Below are the code and all the weights of a small trained network. Each question names an input and a class and asks about switching units off, where a switched-off unit gives its printed mean instead of its output.

import numpy as np


def w(rows, s, z=0):
    codes = np.array(rows[::2]) - 128.0
    scale = np.full(codes.shape[1], s)
    scale[-1] = z or s
    return codes * scale


def f(y):
    return y / 2 * (1 + np.tanh(0.7978845608 * (y + 0.044715 * y**3)))


def log_softmax(a):
    a = a - a.max(-1, keepdims=True)
    return a - np.log(np.exp(a).sum(-1, keepdims=True))


def net(x, mask):
    res = np.array(x, float).reshape(1, 7) / 4 @ E
    y = f(res @ A[0][:, :-1].T + A[0][:, -1])
    res = res + np.where(mask, y, B[0][:, -1]) @ B[0][:, :-1]
    return log_softmax(res[-1] @ U[:, :-1].T + U[:, -1])


A, B = {}, {}
E = w([
[230,207,91,33,92,25,144,160,27,116],'x0',
[123,131,154,137,133,120,136,131,117,138],'x1',
[174,106,86,186,34,71,72,86,157,203],'x2',
[21,202,102,181,100,142,90,124,18,145],'x3',
[39,69,141,27,192,72,96,2,133,149],'x4',
[67,3,81,108,119,139,223,183,60,188],'x5',
[107,136,135,157,133,93,173,116,150,106],'x6',
],0.0061)
A[0] = w([
[156,76,202,88,148,98,163,167,187,78,136],'N1',
[184,144,191,199,133,163,167,202,130,176,107],'N2',
[100,99,122,204,147,179,110,90,144,100,108],'N3',
[156,176,132,88,132,74,160,135,99,136,146],'N4',
[88,175,129,186,77,133,110,127,63,87,254],'N5',
[131,68,60,123,134,82,244,184,128,165,118],'N6',
[224,117,174,48,184,175,77,179,202,135,204],'N7',
[125,146,133,78,218,180,193,152,128,27,178],'N8',
[37,158,147,132,115,176,83,134,2,122,212],'N9',
[69,125,183,93,157,73,97,120,135,179,71],'N10',
[99,12,121,81,49,155,171,131,111,187,145],'N11',
[84,127,142,141,164,180,92,167,190,169,99],'N12',
[97,90,117,80,148,100,87,86,122,109,67],'N13',
[169,205,90,61,158,86,122,133,103,116,44],'N14',
[112,178,186,134,132,134,61,118,180,97,81],'N15',
[155,131,111,110,121,56,114,141,71,92,79],'N16',
[182,208,213,125,161,99,114,99,166,120,145],'N17',
[160,202,143,181,100,73,106,51,168,139,160],'N18',
[86,125,117,99,170,143,101,102,168,143,99],'N19',
[210,100,164,97,141,152,177,98,168,165,42],'N20',
[109,185,216,48,195,194,140,166,82,84,101],'N21',
[153,154,169,170,176,71,95,83,149,64,156],'N22',
[138,147,101,89,28,51,104,131,176,184,150],'N23',
[127,87,119,178,123,192,102,75,158,131,57],'N24',
[96,121,148,77,160,99,105,88,132,152,80],'N25',
[68,189,151,101,203,156,113,144,99,56,233],'N26',
[167,99,94,142,109,143,43,130,111,179,165],'N27',
[150,160,140,53,106,79,138,158,79,100,68],'N28',
[112,92,140,176,53,33,96,102,180,176,135],'N29',
[167,107,78,117,91,78,142,75,186,134,232],'N30',
[201,64,165,118,170,92,184,152,169,123,122],'N31',
[96,109,116,98,190,136,79,35,128,184,104],'N32',
[160,179,112,198,114,116,158,200,142,58,87],'N33',
[179,66,115,97,146,114,151,154,185,123,126],'N34',
[94,113,143,86,128,91,117,54,107,100,75],'N35',
[142,144,112,111,127,148,21,132,165,25,131],'N36',
[93,105,103,94,172,45,133,71,135,125,100],'N37',
[183,191,103,143,102,172,72,51,168,132,160],'N38',
[99,126,148,140,128,208,134,111,155,182,50],'N39',
[110,110,144,183,177,163,131,119,179,155,104],'N40',
[175,138,104,86,121,70,135,130,82,127,51],'N41',
[152,155,120,174,88,160,155,168,122,116,51],'N42',
[148,145,151,156,61,223,164,167,137,123,70],'N43',
[108,115,128,165,178,192,95,132,161,124,75],'N44',
[88,109,168,152,103,173,120,122,163,133,65],'N45',
[157,133,118,204,96,126,150,191,165,151,142],'N46',
],0.0068,0.0055)
B[0] = w([
[68,154,98,132,98,113,60,105,150,112,187],'N1',
[145,83,163,84,115,129,114,184,153,46,170],'N2',
[148,169,92,77,192,67,119,125,164,158,164],'N3',
[122,149,66,49,180,70,149,139,155,169,190],'N4',
[83,120,92,75,129,121,50,99,195,91,241],'N5',
[76,126,139,98,60,209,174,134,119,196,196],'N6',
[52,121,89,121,112,111,79,90,173,106,234],'N7',
[158,25,113,227,127,60,143,70,27,136,205],'N8',
[64,131,131,116,84,98,64,87,228,138,254],'N9',
[196,149,189,77,90,149,72,172,134,76,152],'N10',
[81,90,156,92,83,184,171,137,112,181,223],'N11',
[157,159,126,84,187,45,149,171,134,157,153],'N12',
[212,159,213,65,90,149,156,226,144,58,153],'N13',
[133,169,141,70,170,85,185,169,130,182,176],'N14',
[70,143,151,83,96,176,192,138,95,203,158],'N15',
[138,182,115,65,178,82,162,150,186,189,164],'N16',
[67,127,118,82,87,182,164,151,112,174,214],'N17',
[92,56,115,119,88,143,157,96,111,149,219],'N18',
[163,119,134,86,131,108,150,171,108,122,149],'N19',
[86,212,250,126,85,86,53,115,184,176,149],'N20',
[197,71,137,223,111,43,132,88,2,133,181],'N21',
[83,98,123,73,102,201,172,129,98,166,196],'N22',
[145,89,111,143,187,79,138,101,85,123,206],'N23',
[175,180,120,107,188,21,171,180,136,221,148],'N24',
[209,141,202,94,79,150,140,193,127,47,157],'N25',
[104,62,81,134,105,108,101,92,113,123,225],'N26',
[154,74,105,130,132,121,123,62,116,103,174],'N27',
[152,166,105,71,202,69,158,176,143,191,175],'N28',
[182,43,130,189,148,66,95,101,49,145,199],'N29',
[109,89,95,134,156,115,103,121,129,98,236],'N30',
[62,201,106,121,95,85,50,88,178,146,186],'N31',
[173,89,182,81,122,114,104,156,141,51,191],'N32',
[146,88,184,45,117,133,134,172,166,79,174],'N33',
[83,132,142,144,72,112,62,87,152,140,176],'N34',
[163,117,207,71,78,132,109,195,156,78,160],'N35',
[82,108,167,95,73,172,190,131,67,161,174],'N36',
[193,110,189,90,101,174,128,187,137,26,183],'N37',
[100,68,127,84,100,144,188,121,67,156,202],'N38',
[170,201,164,72,168,77,196,166,103,188,137],'N39',
[158,164,72,84,202,36,169,170,157,176,162],'N40',
[120,196,129,75,195,84,165,181,184,185,162],'N41',
[209,130,224,82,113,119,79,182,159,74,141],'N42',
[195,99,163,75,124,112,107,199,143,70,151],'N43',
[160,176,147,61,192,66,180,143,105,202,145],'N44',
[144,212,120,64,192,52,171,185,102,198,140],'N45',
[152,80,133,96,122,93,134,146,123,85,178],'N46',
],0.0068,0.0071)
U = w([
[167,204,140,88,222,63,180,175,163,200,47],'0',
[212,109,225,88,90,168,103,198,160,21,40],'1',
[110,91,118,124,131,134,123,120,148,116,254],'2',
[74,105,177,110,58,212,193,140,105,207,42],'3',
[179,62,141,200,135,59,107,92,73,130,84],'4',
[61,179,151,131,93,103,16,89,215,126,25],'5',
[130,100,114,128,137,145,131,109,160,104,249],'6',
[177,188,123,243,192,254,94,73,144,108,123],'7',
],0.008,0.0069)

Each question gives the input, the list of numbers given to net, and the class t.
The units are the neurons (one row each of A and B). Each row of codes is followed by its name. A weight is (code - 128) times the scale printed after its matrix; where a second scale follows, it is the last column's (A, B and U).
mask holds one flag per neuron, in row order. A switched-off neuron (its flag False) gives its mean, the last column of its row in B, instead of its output. The means were averaged over made-up inputs and are rounded, as every weight is.
A unit's drop is (log p(t) with every unit on - log p(t) with that unit switched off) / (log p(t) with every unit on - log p(t) with every unit switched off).
The circuit of an input: a set's keep is (log p(t) with only the set's units on - log p(t) with every unit switched off) / (log p(t) with every unit on - log p(t) with every unit switched off). Starting from the 12 units with the biggest drops (on a tie, the unit counted first), units are removed one at a time, each time the one whose removal leaves the highest keep (on an exact tie, the one counted first), for as long as the keep stays at least 0.8.
circuit, biggest first: the units of the circuit, biggest drop first
most important unit: the unit with the biggest drop
k most important neurons: the k neurons with the biggest drops, biggest first
drop of u: that unit's drop, to one decimal
input [-4,-4,3,-3,0,7,6], class 3: circuit, biggest first -> N6
input [-6,-1,-7,4,-4,-7,1], class 3: 4 most important neurons -> N15, N36, N22, N17
input [0,-3,5,-8,6,5,4], class 5: 2 most important neurons -> N31, N34
input [-3,-2,6,8,-1,6,6], class 5: circuit, biggest first -> N9, N5
input [-4,2,8,2,-6,4,-3], class 4: circuit, biggest first -> N29, N17
input [-7,-7,1,-5,8,-2,-7], class 1: circuit, biggest first -> N32, N13
input [6,1,5,3,-6,2,0], class 0: circuit, biggest first -> N16, N41
input [2,6,-6,-8,7,2,1], class 5: 3 most important neurons -> N31, N1, N7
input [-7,2,-8,-5,0,-3,-4], class 4: circuit, biggest first -> N8, N21
input [-7,-4,-3,-2,-8,-3,8], class 1: 3 most important neurons -> N2, N33, N43
input [-5,-7,-8,-5,-6,6,1], class 4: 2 most important neurons -> N8, N21
input [7,-8,-8,1,-7,-8,5], class 2: 3 most important neurons -> N26, N8, N5
input [-5,3,8,0,1,-7,6], class 4: 3 most important neurons -> N29, N11, N6
input [4,4,-1,6,3,1,-3], class 5: most important unit -> N9
input [6,4,-8,-2,3,-2,-6], class 4: 3 most important neurons -> N21, N8, N26
input [-7,2,1,8,2,7,-1], class 5: 2 most important neurons -> N9, N5
input [5,-3,-2,-2,6,8,8], class 3: 2 most important neurons -> N6, N11
input [8,-3,-5,8,-4,-3,0], class 0: 2 most important neurons -> N28, N14
input [7,-7,-6,6,8,5,3], class 1: drop of N33 -> 0.0
input [5,-4,1,-7,8,-4,4], class 1: drop of N35 -> 0.1
input [3,-1,-8,-4,-5,6,1], class 4: drop of N21 -> 0.4
